Below are the code and all the weights of a small trained network. Each question names an input and a class and asks about switching units off, where a switched-off unit gives its printed mean instead of its output.

import numpy as np


def w(rows, s, z=0):
    codes = np.array(rows[::2]) - 128.0
    scale = np.full(codes.shape[1], s)
    scale[-1] = z or s
    return codes * scale


def f(y):
    return y / 2 * (1 + np.tanh(0.7978845608 * (y + 0.044715 * y**3)))


def log_softmax(a):
    a = a - a.max(-1, keepdims=True)
    return a - np.log(np.exp(a).sum(-1, keepdims=True))


def net(x, mask):
    res = np.array(x, float).reshape(1, 8) / 4 @ E
    y = f(res @ A[0][:, :-1].T + A[0][:, -1])
    res = res + np.where(mask, y, B[0][:, -1]) @ B[0][:, :-1]
    return log_softmax(res[-1] @ U[:, :-1].T + U[:, -1])


A, B = {}, {}
E = w([
[131,153,149,116,138,141,127,146,131,153,117],'x0',
[97,153,138,212,156,85,89,100,232,96,254],'x1',
[147,168,130,135,138,146,129,134,100,117,124],'x2',
[188,175,136,165,106,145,129,83,175,187,76],'x3',
[168,138,134,116,66,74,148,161,121,98,135],'x4',
[140,186,126,91,101,194,156,119,125,139,132],'x5',
[131,42,95,206,160,40,74,117,127,55,132],'x6',
[104,161,94,117,241,131,117,128,122,181,128],'x7',
],0.0082)
A[0] = w([
[25,187,86,174,134,93,130,74,91,170,150,67],'N0',
[143,153,133,74,120,181,151,117,153,150,177,187],'N1',
[84,154,66,147,254,129,130,75,74,199,129,129],'N2',
[252,165,86,188,100,112,79,35,163,221,63,17],'N3',
[157,88,98,209,169,114,113,134,175,94,98,62],'N4',
[141,78,88,54,151,139,142,113,105,112,17,1],'N5',
],0.0073,0.0033)
B[0] = w([
[174,152,176,86,107,224,151,147,169,110,208,159],'N0',
[140,87,43,57,184,71,167,195,90,214,14,221],'N1',
[121,108,118,80,41,136,2,192,119,125,49,254],'N2',
[121,40,180,51,202,102,95,107,97,174,208,243],'N3',
[104,206,74,175,180,136,150,167,89,125,37,208],'N4',
[131,226,180,193,205,191,193,240,248,80,233,219],'N5',
],0.0079,0.0052)
U = w([
[113,184,179,173,199,177,157,154,255,105,196,59],'0',
[138,95,123,105,77,117,86,105,154,103,94,252],'1',
[113,104,103,150,157,117,129,108,84,146,109,232],'2',
[149,85,103,149,76,141,81,142,123,145,131,140],'3',
[104,120,99,140,163,126,136,97,120,123,116,155],'4',
[66,62,155,94,207,91,129,105,116,120,186,13],'5',
[62,139,83,165,166,94,165,93,91,152,70,59],'6',
],0.008,0.0035)

Each question gives the input, the list of numbers given to net, and the class t.
The units are the neurons (one row each of A and B). Each row of codes is followed by its name. A weight is (code - 128) times the scale printed after its matrix; where a second scale follows, it is the last column's (A, B and U).
mask holds one flag per neuron, in row order. A switched-off neuron (its flag False) gives its mean, the last column of its row in B, instead of its output. The means were averaged over made-up inputs and are rounded, as every weight is.
A unit's drop is (log p(t) with every unit on - log p(t) with that unit switched off) / (log p(t) with every unit on - log p(t) with every unit switched off).
The circuit of an input: a set's keep is (log p(t) with only the set's units on - log p(t) with every unit switched off) / (log p(t) with every unit on - log p(t) with every unit switched off). Starting from all 6 units, units are removed one at a time, each time the one whose removal leaves the highest keep (on an exact tie, the one counted first), for as long as the keep stays at least 0.8.
circuit, biggest first: the units of the circuit, biggest drop first
k most important neurons: the k neurons with the biggest drops, biggest first
drop of u: that unit's drop, to one decimal
input [2,-7,6,-6,6,0,-7,7], class 0: circuit, biggest first : N5
input [7,-8,7,7,3,3,-4,-6], class 0: 2 most important neurons : N5; N2
input [5,-5,-8,8,-5,-5,-4,7], class 5: 2 most important neurons : N3; N5
input [0,4,0,8,-2,4,-1,-5], class 5: circuit, biggest first : N3; N5
input [-4,4,4,-4,6,1,-8,6], class 6: 3 most important neurons : N1; N5; N3
input [-8,6,6,8,5,-7,5,-7], class 4: 2 most important neurons : N4; N2
input [5,-2,-4,2,-2,2,-8,-6], class 6: 2 most important neurons : N1; N2
input [2,6,8,8,-2,0,2,3], class 5: 2 most important neurons : N3; N5
input [8,4,-6,-5,1,-8,5,6], class 2: 3 most important neurons : N4; N5; N2
input [4,-6,4,-1,-2,3,3,-4], class 0: 3 most important neurons : N5; N2; N1
input [-1,-1,7,7,-3,3,-2,-3], class 5: 3 most important neurons : N3; N2; N4
input [6,-2,2,8,1,-6,-3,-5], class 5: 2 most important neurons : N3; N2
input [1,-8,7,5,-6,2,7,7], class 0: 2 most important neurons : N5; N1
input [7,-1,-7,6,-3,3,-1,7], class 1: most important neuron : N2
input [-2,-5,-6,7,1,-4,-7,6], class 5: 3 most important neurons : N3; N5; N4
input [2,-8,7,4,5,-8,4,3], class 0: drop of N2 : 0.0
input [1,-8,8,3,5,-6,1,0], class 0: drop of N5 : 0.7
input [6,-2,8,-4,-1,5,6,8], class 1: drop of N2 : 0.7
